Here is a tiny trained network, its code and every weight. The questions are about switching its units off for an input and a target symbol, where a switched-off unit gives its printed mean instead of its output.

import numpy as np


def w(rows, s, z=0):
    codes = np.array(rows[::2]) - 128.0
    scale = np.full(codes.shape[1], s)
    scale[-1] = z or s
    return codes * scale


def f(y):
    return np.maximum(y, 0)


def softmax(a):
    e = np.exp(a - a.max(-1, keepdims=True))
    return e / e.sum(-1, keepdims=True)


def log_softmax(a):
    a = a - a.max(-1, keepdims=True)
    return a - np.log(np.exp(a).sum(-1, keepdims=True))


def net(x, mask):
    ids = ['ΦΨαβεζηθλξπστ'.index(c) for c in x.split()]
    T = len(ids)
    res = E[ids] + P[:T]
    u = 0
    for l in range(2):
        r = res
        for j in range(3):
            rows = slice(3 * j, 3 * j + 3)
            q, k, v = (r @ M[l][rows].T for M in (Q, K, V))
            z = softmax(np.where(np.tri(T) > 0, q @ k.T / 3**0.5, -1e9)) @ v
            o = O[l][rows]
            res = res + np.where(mask[u + j], z, o[:, -1]) @ o[:, :-1]
        u += 3
        y = f(res @ A[l][:, :-1].T + A[l][:, -1])
        res = res + np.where(mask[u : u + 8], y, B[l][:, -1]) @ B[l][:, :-1]
        u += 8
    return log_softmax(res[-1] @ U[:, :-1].T + U[:, -1])


Q, K, V, O, A, B = {}, {}, {}, {}, {}, {}
E = w([
[114,166,239,153,205,81],'Φ',
[171,121,64,105,98,103],'Ψ',
[172,113,77,76,164,170],'α',
[199,250,70,73,238,48],'β',
[94,190,7,196,119,125],'ε',
[63,215,111,92,140,106],'ζ',
[69,49,140,147,179,89],'η',
[139,131,9,7,211,118],'θ',
[122,74,212,69,157,40],'λ',
[112,122,244,129,88,207],'ξ',
[43,113,158,120,160,200],'π',
[130,25,250,231,144,83],'σ',
[151,249,155,41,200,197],'τ',
],0.015)
P = w([
[110,100,40,39,50,227],'0',
[97,93,81,95,167,250],'1',
[92,91,99,107,200,249],'2',
[84,86,124,146,122,160],'3',
[122,3,154,121,226,226],'4',
[52,169,69,133,107,149],'5',
[75,155,86,162,85,83],'6',
],0.0048)
Q[0] = w([
[254,145,162,131,133,142],'L0H0',
[178,109,105,191,100,137],'L0H0',
[98,147,183,164,145,185],'L0H0',
[86,106,153,131,185,146],'L0H1',
[212,35,135,74,79,166],'L0H1',
[3,157,85,118,136,76],'L0H1',
[153,177,122,101,59,51],'L0H2',
[163,157,165,3,191,131],'L0H2',
[81,100,67,140,103,74],'L0H2',
],0.0091)
K[0] = w([
[124,157,100,96,121,90],'L0H0',
[90,119,108,101,118,126],'L0H0',
[200,130,110,140,92,121],'L0H0',
[54,151,129,80,68,123],'L0H1',
[138,163,251,98,176,85],'L0H1',
[110,157,65,136,149,102],'L0H1',
[107,116,94,86,76,86],'L0H2',
[157,152,151,65,138,99],'L0H2',
[101,123,93,191,129,72],'L0H2',
],0.013)
V[0] = w([
[53,88,160,189,111,173],'L0H0',
[12,108,158,58,201,133],'L0H0',
[140,46,106,114,160,86],'L0H0',
[120,167,250,142,100,77],'L0H1',
[185,81,133,197,173,194],'L0H1',
[195,106,159,103,73,157],'L0H1',
[140,182,114,99,153,253],'L0H2',
[56,113,108,170,175,149],'L0H2',
[241,149,250,99,135,207],'L0H2',
],0.0053)
O[0] = w([
[101,127,95,173,155,176,143],'L0H0',
[119,108,121,134,154,72,148],'L0H0',
[93,20,150,38,192,181,130],'L0H0',
[105,175,104,193,34,21,7],'L0H1',
[108,126,87,169,77,121,128],'L0H1',
[141,136,40,71,15,146,66],'L0H1',
[107,170,186,161,145,147,171],'L0H2',
[136,49,203,166,140,107,187],'L0H2',
[123,187,144,172,28,1,3],'L0H2',
],0.006,0.0062)
A[0] = w([
[78,123,177,112,190,121,67],'L0N0',
[93,122,191,98,178,172,106],'L0N1',
[202,169,124,33,88,119,28],'L0N2',
[52,112,85,31,50,193,74],'L0N3',
[164,88,55,154,168,160,52],'L0N4',
[97,101,87,153,158,99,4],'L0N5',
[169,152,48,162,107,139,63],'L0N6',
[2,141,169,94,164,130,246],'L0N7',
],0.0096,0.0032)
B[0] = w([
[163,177,133,221,78,81,206],'L0N0',
[5,99,98,148,59,1,246],'L0N1',
[139,170,128,252,128,51,143],'L0N2',
[200,104,120,220,113,52,172],'L0N3',
[176,200,140,177,150,138,255],'L0N4',
[163,134,154,135,180,188,154],'L0N5',
[130,96,233,152,85,112,157],'L0N6',
[208,142,55,121,36,95,253],'L0N7',
],0.0072,0.0093)
Q[1] = w([
[36,183,129,190,103,102],'L1H0',
[32,210,125,164,130,136],'L1H0',
[112,142,44,107,2,126],'L1H0',
[230,185,97,47,117,99],'L1H1',
[58,125,193,198,110,226],'L1H1',
[103,101,179,98,130,64],'L1H1',
[61,166,207,67,102,118],'L1H2',
[104,214,197,129,180,90],'L1H2',
[101,166,165,105,134,174],'L1H2',
],0.0094)
K[1] = w([
[174,140,118,113,136,152],'L1H0',
[150,135,109,73,208,166],'L1H0',
[191,71,254,89,168,84],'L1H0',
[167,158,22,28,140,166],'L1H1',
[138,190,236,179,102,193],'L1H1',
[145,69,218,93,85,48],'L1H1',
[233,204,77,129,199,194],'L1H2',
[178,150,53,100,160,172],'L1H2',
[192,162,37,92,198,73],'L1H2',
],0.0082)
V[1] = w([
[96,176,146,174,73,114],'L1H0',
[138,183,3,89,205,151],'L1H0',
[88,123,114,103,32,109],'L1H0',
[194,205,161,202,132,95],'L1H1',
[91,142,125,228,86,186],'L1H1',
[82,118,159,157,166,137],'L1H1',
[148,56,191,159,189,111],'L1H2',
[85,213,142,49,139,177],'L1H2',
[181,190,113,6,194,116],'L1H2',
],0.0058)
O[1] = w([
[66,131,104,99,115,95,154],'L1H0',
[116,149,35,88,131,104,176],'L1H0',
[111,124,104,70,112,99,97],'L1H0',
[128,154,131,191,125,157,205],'L1H1',
[55,207,152,98,140,255,196],'L1H1',
[151,150,88,140,102,180,128],'L1H1',
[89,91,176,207,195,134,145],'L1H2',
[127,173,83,155,134,115,6],'L1H2',
[181,176,100,165,124,113,1],'L1H2',
],0.0066,0.0099)
A[1] = w([
[158,200,132,96,20,122,104],'L1N0',
[95,51,46,146,70,124,51],'L1N1',
[41,131,93,116,96,193,100],'L1N2',
[127,114,137,194,161,198,15],'L1N3',
[84,47,117,130,92,173,230],'L1N4',
[82,68,86,127,202,133,27],'L1N5',
[143,151,177,177,51,140,2],'L1N6',
[101,255,195,93,163,60,16],'L1N7',
],0.0082,0.0028)
B[1] = w([
[164,103,25,76,82,117,164],'L1N0',
[118,62,166,76,186,191,189],'L1N1',
[188,3,209,25,129,106,242],'L1N2',
[199,230,212,27,101,105,254],'L1N3',
[94,178,89,81,219,199,238],'L1N4',
[227,137,23,190,81,125,189],'L1N5',
[138,148,117,185,81,211,162],'L1N6',
[23,188,141,145,165,82,159],'L1N7',
],0.0053,0.008)
U = w([
[123,152,182,164,103,116,138],'Φ',
[231,114,168,178,91,146,135],'Ψ',
[166,122,147,133,142,133,90],'α',
[114,166,147,138,237,105,9],'β',
[165,160,71,127,180,255,255],'ε',
[131,125,99,71,102,131,194],'ζ',
[102,71,77,147,180,167,13],'η',
[175,63,45,137,193,125,112],'θ',
[202,103,201,51,131,79,187],'λ',
[160,121,163,107,34,178,105],'ξ',
[97,74,116,35,117,165,82],'π',
[103,97,240,160,174,154,184],'σ',
[99,180,150,103,111,128,142],'τ',
],0.0071,0.0034)

Each question gives the input, a string of symbols that net reads in full, and the target symbol t.
The units are the heads (3 rows each of Q, K, V and O) and the neurons (one row each of A and B). Each row of codes is followed by its name. A weight is (code - 128) times the scale printed after its matrix; where a second scale follows, it is the last column's (O, A, B and U).
mask holds one flag per unit, layer by layer, with each layer's heads first. A switched-off unit (its flag False) gives its mean, the last column of its rows in O or B, instead of its output. The means were averaged over made-up inputs and are rounded, as every weight is.
A unit's drop is (log p(t) with every unit on - log p(t) with that unit switched off) / (log p(t) with every unit on - log p(t) with every unit switched off).
The circuit of an input: a set's keep is (log p(t) with only the set's units on - log p(t) with every unit switched off) / (log p(t) with every unit on - log p(t) with every unit switched off). Starting from the 12 units with the biggest drops (on a tie, the unit counted first), units are removed one at a time, each time the one whose removal leaves the highest keep (on an exact tie, the one counted first), for as long as the keep stays at least 0.8.
circuit, biggest first: the units of the circuit, biggest drop first
top k neurons: the k neurons with the biggest drops, biggest first
heads that matter: for each layer, one digit per head in row order, 1 if its drop is at least 0.15 and else 0, layers parted by /
drop when u is switched off: that unit's drop, to one decimal
input Ψ ε σ σ Ψ, target σ: circuit, biggest first	[L1H0; L1H2]
input ε θ σ ε ζ, target σ: circuit, biggest first	[L0N7; L1H0; L1H2; L0N4]
input σ ε θ, target θ: top neuron	[L0N1]
input ε θ Ψ, target θ: top 2 neurons	[L1N3; L0N6]
input λ π ε ε π α, target π: top 2 neurons	[L0N0; L0N1]
input θ ε Ψ, target θ: circuit, biggest first	[L1H1; L1N3]
input ε π ε Ψ, target π: heads that matter	000 / 101
input ε π α, target π: top 4 neurons	[L0N1; L0N0; L1N2; L0N7]
input Ψ σ σ α, target σ: heads that matter	000 / 101
input ζ α ε ε ε Ψ, target ε: circuit, biggest first	[L0N1; L1N2]
input π ξ π Ψ, target π: top 2 neurons	[L0N4; L0N0]
input ε Ψ ε τ ε ξ, target ξ: circuit, biggest first	[L0H2; L1N6; L1N0; L0H1]
input ε ε ε τ, target τ: heads that matter	001 / 000
input ε ε Ψ π Ψ η π, target π: heads that matter	000 / 001
input ε θ α Ψ ε τ, target τ: circuit, biggest first	[L0H2; L1N7]
input ζ Ψ σ α, target σ: circuit, biggest first	[L1H2]
input ε Ψ σ σ Ψ σ ζ, target σ: top 2 neurons	[L0N7; L0N4]
input ε α ζ, target ζ: top 4 neurons	[L0N7; L1N0; L0N1; L0N4]
input α α θ ξ, target ξ: drop when L0H1 is switched off	0.2
input ε ε ε σ σ Ψ, target σ: drop when L1H2 is switched off	0.3
input Ψ Ψ ζ, target ζ: drop when L0N4 is switched off	0.2
input Ψ ε π, target π: drop when L0N3 is switched off	-0.1
input ε ε Ψ, target ε: top neuron	[L0N7]
